Each row is followed by roughly how far along a hidden order it lies, from 0 to 20. A new part has a new order.
2	8	0	1	2	-2	1	-3	-2	-6	-1	-1	-4	-3	-4	-26	-12	-2	-4	-2	-2	2	1	-10	4	0	1	-1	3	1	2	5	5	1	3	4	2	2	0	6	5	3	-1	1	8	-4	-1	-3	-17 : 3
4	14	2	2	1	-1	-4	-5	-7	-4	-1	-3	-1	0	2	15	9	2	5	4	2	2	-1	-8	-4	-2	-4	-6	-1	-1	0	2	3	1	3	6	4	1	0	-1	-4	-6	-6	-4	-8	-3	-4	0	3 : 9
6	19	2	-1	-5	-5	-9	-7	-4	0	1	15	5	9	6	15	-12	-2	-12	-12	-5	-4	0	6	12	4	8	7	1	-2	-4	-11	-7	-2	-3	-1	2	6	3	14	11	4	-4	-5	-19	-11	-21	-5	-5 : 3
-8	-8	4	2	4	-2	16	4	10	5	0	7	0	14	5	63	-2	4	3	1	17	9	1	6	5	5	4	7	-2	0	-2	8	-2	-1	-1	-3	-13	0	-2	-12	0	-2	-9	-4	-20	-6	-13	-3	-7 : 17
-3	0	3	4	8	3	15	7	8	0	-1	-4	-5	-3	-6	-17	-11	0	1	4	9	11	6	7	5	1	-2	-6	-3	-3	-3	-5	-2	0	2	5	5	5	2	7	6	1	-4	-3	-13	-8	-16	-5	-10 : 17
-5	-7	0	0	3	-3	12	4	10	1	1	12	0	8	3	28	-8	1	-4	-5	6	-1	-4	-22	-2	0	-2	-4	0	-1	0	7	4	1	3	3	-4	2	-1	-1	4	0	-7	-2	-5	-8	-6	-3	-14 : 8
0	12	4	4	6	0	10	3	6	1	0	2	-2	4	-1	12	-11	0	-5	-5	2	-3	-4	-13	-4	0	-3	-5	-3	-2	-3	-3	-4	-1	-3	-6	-11	-3	-2	-8	-2	-4	-6	-3	-9	-5	-8	-2	-7 : 5
4	8	-2	1	3	2	3	5	9	2	2	12	5	0	6	4	16	1	8	10	3	10	8	7	9	-1	3	-1	4	1	2	-4	2	0	0	-3	-1	-4	-2	-2	-8	-9	-7	-4	-2	-8	-16	-9	-26 : 17
-5	-7	0	4	11	3	21	8	10	-3	-2	-4	-5	-3	-3	5	2	2	7	8	9	6	-2	-27	-6	-3	-5	-7	2	1	3	11	6	1	0	-8	-15	-7	-4	-7	1	5	4	8	25	2	10	-3	-23 : 14
-3	-11	-3	-2	-2	-1	-1	-1	-1	-2	0	3	0	1	2	10	5	1	4	5	6	9	6	11	9	2	6	8	4	2	4	10	7	2	5	10	8	5	2	12	11	9	7	6	16	4	15	5	6 : 18
-4	-9	-3	0	6	1	19	9	16	1	0	5	-4	-3	-6	-25	-11	-1	1	6	10	14	6	-9	3	-2	-6	-13	-1	-2	0	2	6	1	4	3	-4	-2	-3	-7	-6	-8	-9	-1	13	-1	20	5	-5 : 8
2	14	4	5	5	2	13	6	10	4	1	8	1	6	3	31	2	2	1	1	6	3	0	-2	1	1	0	0	-1	-1	-1	0	-2	-1	-2	-5	-8	-2	-2	-8	-3	-4	-7	-4	-11	-6	-12	-4	-11 : 13
-5	-11	0	2	5	3	13	9	10	3	0	-4	-4	-5	-8	-32	-12	-1	0	3	7	10	7	17	6	1	-1	-4	-3	-3	-4	-8	-4	0	1	6	8	6	3	9	6	2	-3	-4	-16	-8	-21	-6	-7 : 16
-3	-7	-1	-2	0	-4	4	-2	2	-2	0	8	0	7	5	36	1	2	2	3	8	5	0	-15	0	-1	-4	-9	-2	-3	-3	-3	-2	0	0	0	-3	3	1	7	11	9	2	4	11	-2	3	-1	-13 : 4
-3	-20	-4	-7	-12	-2	-21	-8	-15	-1	-1	-9	2	0	3	20	18	3	9	7	3	3	3	23	-1	1	0	2	-2	-1	-2	-8	-7	-1	-5	-5	0	-1	1	-3	-3	1	7	2	3	11	16	8	28 : 2
-1	10	4	4	7	0	17	6	12	3	1	10	1	8	4	40	-2	2	1	1	10	7	1	-3	4	2	1	-6	0	-1	-1	2	-1	0	-1	-4	-9	-2	-2	-6	0	-3	-7	-3	-8	-7	-9	-3	-14 : 15
0	-4	0	-3	-6	-3	-10	-8	-12	-4	-1	-4	0	4	4	37	12	3	7	6	6	4	0	1	-4	-1	-5	-7	-4	-3	-3	-4	-3	0	0	4	5	5	3	10	11	10	7	3	1	1	-7	-4	-9 : 0
-1	-1	-1	2	4	2	7	4	4	-1	0	-1	-2	-4	-3	-18	-1	0	3	5	4	7	4	-2	1	-2	-3	-7	0	-1	0	-2	3	1	3	4	3	0	0	-2	-5	-7	-6	-3	0	-2	4	2	1 : 13
0	1	0	-1	-2	-3	4	1	7	2	1	12	1	5	0	-1	-16	-2	-8	-5	3	4	3	3	9	2	2	-1	-1	-2	-3	-6	-2	0	0	3	1	4	1	4	5	0	-7	-4	-8	-7	-3	0	1 : 3
3	13	2	0	-3	-4	-7	-8	-9	-3	-1	4	2	8	8	49	7	2	-1	-5	-2	-10	-9	-20	-7	0	1	5	1	2	3	12	4	0	0	-5	-10	-5	-3	-12	-3	-1	1	4	14	8	24	8	12 : 3
-3	5	4	6	9	2	10	0	-4	-6	-2	-6	-3	4	4	43	8	3	1	-2	0	-8	-7	-18	-3	1	3	7	2	2	1	3	-3	-1	-4	-8	-8	1	1	8	12	10	3	1	-6	-7	-17	-5	-9 : 18
-1	4	2	3	5	2	9	5	8	3	0	2	-1	1	-3	-9	-11	-1	-6	-6	-3	-5	-3	-5	0	1	2	4	1	2	2	8	3	1	2	2	0	0	-1	-5	-4	-5	-6	-4	-11	-4	-8	-1	0 : 16
-1	-3	0	-1	-1	-2	-3	-3	-5	-3	-1	-6	-4	-2	-5	-17	-14	-2	-7	-7	-4	-8	-6	-16	-7	-1	-5	-6	-3	-2	-3	-5	-3	-1	-2	-4	-6	-2	-1	-4	-1	-1	-2	0	-2	0	2	2	4 : 2
-4	-1	2	4	9	1	20	9	14	2	0	3	-4	-1	-6	-17	-20	-1	-6	-3	7	9	5	5	10	3	3	0	0	-2	-3	-6	-4	-1	-3	-6	-8	0	0	7	12	11	5	5	11	-2	-1	-3	-19 : 16
1	26	6	8	11	-1	14	-1	0	-7	-2	0	-5	4	1	35	-1	3	3	3	11	6	-2	-26	-3	-1	-6	-9	-1	-1	0	9	6	1	4	3	-6	-1	-3	-9	-3	-6	-10	-1	5	-3	18	7	4 : 16
3	24	6	5	4	-3	-2	-8	-9	-4	-1	6	2	10	7	42	-3	0	-8	-10	-4	-7	-4	-3	6	4	7	7	1	-1	-3	-6	-6	-1	-3	0	0	6	2	10	10	4	-4	-4	-16	-8	-12	-1	3 : 15
-1	14	6	6	9	0	20	5	10	2	-1	4	-4	7	-3	19	-21	0	-9	-9	4	-3	-6	-19	-2	2	-1	0	-2	-1	-1	9	2	1	3	5	-3	5	1	4	12	9	0	3	2	-2	2	1	-3 : 13
-5	-10	-1	0	3	-1	12	5	12	4	1	11	1	6	2	18	-7	0	-5	-6	0	-5	-5	-18	-3	0	-1	-2	0	0	1	8	5	1	4	4	0	2	0	-2	0	-3	-8	-3	-9	-7	-10	-3	-10 : 11
2	5	0	-2	-4	-3	-6	-5	-5	-2	0	6	2	6	6	29	5	1	-1	-3	-3	-7	-6	-17	-4	0	0	3	2	2	3	8	4	0	0	-3	-7	-4	-2	-9	-5	-3	-1	2	11	4	17	6	9 : 3
-2	-9	-2	-3	-3	-1	1	2	6	4	1	4	1	1	-3	-12	-10	-1	-3	-2	3	4	3	9	5	1	0	-2	-2	-2	-2	-3	-1	0	2	5	5	3	1	0	0	-4	-5	-3	-10	-2	1	3	10 : 4
-1	-10	-3	-3	-3	-1	-2	1	4	2	1	7	3	1	3	2	0	-1	-3	-3	-5	-6	-3	-8	-1	-1	1	1	2	1	2	3	3	0	0	-2	-2	-3	-1	-6	-6	-5	-4	-1	3	1	8	3	6 : 6
-5	-20	-5	-6	-5	-5	-5	-5	-1	-2	0	10	2	7	8	50	13	3	7	7	9	8	2	-14	-2	-2	-7	-13	-3	-4	-5	-10	-4	-1	-1	-2	-2	2	1	12	14	14	9	8	23	3	14	2	-9 : 1
3	20	4	5	7	0	10	1	1	-4	-2	-2	-4	-1	-4	-5	-9	0	0	2	9	11	5	2	8	2	1	-2	0	-2	-3	-6	-4	-1	-3	-6	-8	-1	0	4	9	8	4	5	15	1	10	1	-9 : 13
0	15	5	6	8	0	17	6	11	2	0	6	-2	5	0	13	-15	0	-6	-7	3	-3	-6	-20	-3	0	-4	-6	-2	-2	-2	1	-1	0	0	0	-4	3	0	4	10	9	3	5	12	3	15	6	6 : 13
-3	-11	-4	-5	-5	-5	0	-2	6	2	2	17	4	10	7	33	-3	-1	-7	-9	-5	-10	-8	-27	-2	0	2	4	4	2	4	12	6	1	0	-7	-14	-7	-4	-14	-7	-6	-5	2	16	4	28	10	11 : 0
4	23	4	5	7	-1	10	-1	0	-5	-2	-4	-5	-2	-5	-9	-12	0	-1	2	9	11	6	4	10	2	3	1	1	-1	-2	-4	-3	-1	-4	-10	-12	-4	-2	-2	3	4	1	5	18	2	21	6	2 : 10
4	22	4	6	9	1	11	2	3	-4	-1	-1	-4	-3	-5	-22	-12	-1	-2	1	6	9	6	3	10	1	3	0	2	-1	-1	-5	-2	-1	-3	-10	-11	-5	-2	-2	2	2	1	4	19	2	19	5	-1 : 13
1	5	0	-1	0	-3	4	-1	5	-1	1	12	1	6	4	16	-7	-1	-6	-6	0	-2	-2	-14	4	1	3	2	3	0	1	2	1	-1	-2	-8	-11	-4	-2	-1	5	5	2	5	16	0	8	0	-15 : 3
2	19	5	6	10	0	19	6	12	1	0	9	-2	5	0	16	-13	0	-5	-4	5	1	-3	-22	-1	-1	-4	-8	-2	-3	-3	-4	-3	-1	-3	-9	-14	-4	-3	-7	0	-2	-8	-1	0	-6	0	-1	-11 : 8
1	10	2	3	7	1	13	7	13	4	2	12	3	6	6	35	9	2	5	5	8	8	4	3	5	1	1	1	0	0	-1	-1	-1	-1	-2	-5	-8	-3	-2	-10	-6	-7	-9	-5	-12	-8	-16	-6	-17 : 17
-4	-11	-1	-3	-4	-4	-4	-6	-7	-3	-1	-4	-2	5	2	36	3	3	4	3	10	8	2	8	3	2	1	1	-3	-2	-3	-3	-5	-1	-4	-6	-9	-1	-1	-3	4	5	3	4	8	6	20	8	18 : 2
1	4	-1	-2	-1	-4	6	1	11	3	1	14	1	5	-2	-11	-21	-2	-8	-4	6	9	5	1	10	2	0	-6	-2	-3	-3	-4	0	0	3	5	1	3	0	-1	-1	-6	-11	-3	-1	-4	12	6	5 : 2
-5	-12	-2	-2	1	-2	6	2	8	1	1	11	2	7	6	33	4	1	2	2	5	3	-1	-15	-2	-1	-5	-9	-2	-3	-3	-6	-2	-1	-1	-2	-4	1	0	7	10	9	6	5	17	2	15	3	-3 : 10
0	3	-1	0	1	-3	2	-3	0	-5	0	6	-1	4	3	20	1	1	3	4	7	7	2	-13	2	-1	-3	-9	-1	-2	-2	-5	-1	0	0	-2	-3	1	0	6	9	6	1	4	12	-3	1	-2	-18 : 3
-2	-6	-2	-1	1	-1	8	4	10	2	1	8	0	1	-2	-12	-13	-1	-5	-3	3	6	3	2	7	1	1	-2	0	-2	-2	-5	-2	0	0	0	-1	2	0	6	5	2	-3	-1	-4	-7	-8	-3	-10 : 5
-3	-7	-1	-1	-1	-3	1	-3	-3	-3	-1	0	-2	3	1	21	-2	2	2	2	8	7	3	3	5	2	2	2	0	-1	-1	1	-2	-1	-2	-6	-9	-2	-2	-7	-2	-2	-4	-1	-1	-1	4	2	4 : 5
1	14	5	6	8	3	7	1	-4	-5	-2	-13	-5	-5	-4	-1	6	2	10	10	8	8	3	1	-5	-2	-7	-11	-3	-2	-1	2	3	1	6	11	9	4	1	-3	-7	-11	-10	-7	-16	-4	-2	3	15 : 20
3	23	5	6	11	0	21	7	15	1	0	12	-2	6	1	15	-12	0	-5	-3	5	2	-3	-24	0	-1	-4	-10	-1	-3	-3	-4	-2	-1	-2	-8	-13	-5	-3	-4	2	0	-6	1	9	-5	8	1	-9 : 10
-5	-12	-2	-1	2	0	10	5	12	4	2	11	2	4	2	3	-8	-1	-6	-6	-4	-5	-4	-15	0	0	1	2	2	1	3	8	5	1	2	-1	-5	-3	-2	-8	-6	-7	-8	-3	-3	-3	4	2	3 : 10
-6	-16	-3	-4	-4	-4	-4	-7	-8	-6	-2	-5	-5	0	-4	-4	-12	0	-3	-2	5	4	1	0	6	2	4	5	2	2	2	11	6	1	5	8	4	5	2	9	11	9	4	4	10	1	7	2	-2 : 4
-5	-17	-4	-3	-2	-1	2	2	6	4	2	10	4	5	6	20	6	0	0	-2	-3	-6	-5	-19	-7	-2	-5	-6	-1	-1	0	2	3	1	4	8	7	4	2	7	4	2	-2	-2	-7	-6	-17	-7	-18 : 9
5	18	4	4	5	2	6	4	5	2	1	1	0	0	-1	-8	-5	-1	-4	-5	-6	-8	-6	-13	-9	-2	-5	-7	-3	-2	-3	-6	-3	-1	-2	-3	-1	0	0	1	2	3	4	3	9	5	15	6	15 : 9
0	12	4	5	8	2	17	9	14	4	1	8	0	3	-1	-3	-13	-1	-8	-8	-3	-7	-6	-21	-4	-1	-2	-3	0	0	1	7	5	1	4	8	4	5	1	6	6	5	-1	0	-1	-6	-11	-5	-18 : 18
-1	3	0	0	3	-4	6	-3	0	-6	-1	3	-4	1	-2	5	-10	0	-2	2	9	10	4	-5	11	2	3	1	2	0	1	4	3	0	0	-5	-11	-4	-3	-6	-2	-5	-10	-2	-2	-9	-5	-3	-18 : 3
-4	-5	-1	-1	1	-3	6	-1	2	-3	-1	5	-2	2	0	10	-6	0	-1	1	7	8	3	-4	8	2	3	2	2	0	1	6	4	1	2	2	-2	1	0	3	6	4	-2	2	7	-4	2	-1	-13 : 10
-1	6	2	5	8	1	13	3	4	-4	-1	-1	-4	0	-1	9	-1	1	3	4	7	5	0	-17	-2	-1	-4	-6	0	0	1	6	5	1	2	-1	-7	-3	-2	-7	-2	-2	-3	2	13	1	15	4	-5 : 15
0	13	3	6	10	2	13	3	2	-5	-1	-4	-5	-2	-3	-3	1	1	5	6	9	9	2	-10	-1	-2	-6	-10	-1	-2	-1	2	4	1	4	6	1	1	-1	-4	-4	-8	-10	-4	-3	-4	6	3	4 : 18
-3	-7	-3	-2	0	-5	1	-5	-3	-9	-2	0	-6	-3	-6	-28	-20	-3	-8	-5	0	1	-2	-25	3	-1	-2	-7	1	-1	0	0	4	0	2	0	-4	0	0	7	9	8	2	6	26	0	23	6	-3 : 4
-2	-12	-3	-4	-4	-3	-7	-6	-8	-6	-2	-5	-4	-4	-4	-23	-9	-1	-3	-2	-1	0	1	-4	3	0	2	2	2	1	2	6	5	1	4	7	6	4	2	9	8	7	5	4	13	2	10	2	0 : 3
5	22	4	8	7	2	11	5	7	0	0	1	-2	-2	-4	-23	-13	-2	-7	-7	-5	-7	-5	-15	-3	-1	-1	-2	1	0	2	5	5	1	4	7	6	4	1	8	7	5	2	1	2	-3	-5	-4	-15 : 12
-3	8	3	5	11	0	19	4	8	-4	-1	3	-5	2	-1	17	-7	1	0	2	8	6	-1	-24	0	-1	-3	-6	1	-1	1	7	4	1	1	-5	-13	-4	-3	-5	3	2	-2	4	17	-2	13	1	-16 : 14
6	11	2	-2	-7	0	-24	-10	-20	0	0	-3	6	2	5	3	11	-1	-3	-6	-13	-11	0	26	2	2	6	9	-1	0	-2	-10	-6	-1	-1	7	15	7	4	7	-4	-5	-2	-7	-23	1	-8	2	27 : 12
-6	-7	1	2	7	0	20	7	12	1	-1	2	-5	2	-4	5	-15	1	-1	1	12	9	2	-10	1	1	-4	-7	-2	-2	-1	7	3	1	3	3	-6	0	-2	-7	0	-2	-6	1	6	0	18	6	3 : 9
-4	-16	-3	-5	-6	-4	-11	-9	-13	-7	-2	-10	-5	-3	-6	-19	-10	-1	-3	-2	2	2	2	6	6	2	5	9	3	3	4	12	7	2	5	11	8	5	2	7	7	6	3	1	1	-1	-4	-3	-10 : 0
-2	-3	-1	0	2	-1	4	2	5	1	1	7	1	3	4	19	5	1	3	4	6	7	3	0	5	1	1	0	1	0	0	-1	0	0	-1	-4	-6	-3	-2	-5	-3	-5	-6	-3	-6	-6	-9	-4	-12 : 13
-5	5	5	7	12	3	26	10	14	2	-1	-3	-7	-2	-10	-22	-25	-1	-5	-1	12	13	8	16	12	4	4	1	-2	-3	-5	-8	-8	-2	-4	-6	-7	3	1	12	18	17	9	6	9	-2	-6	-5	-22 : 20
5	15	2	1	0	0	-8	-5	-12	-5	-2	-7	-2	-5	-2	-5	9	1	7	8	3	6	5	13	1	-1	-2	-4	-2	-2	-2	-9	-4	-1	-1	1	6	3	2	9	6	6	7	2	0	1	-9	-4	-9 : 9
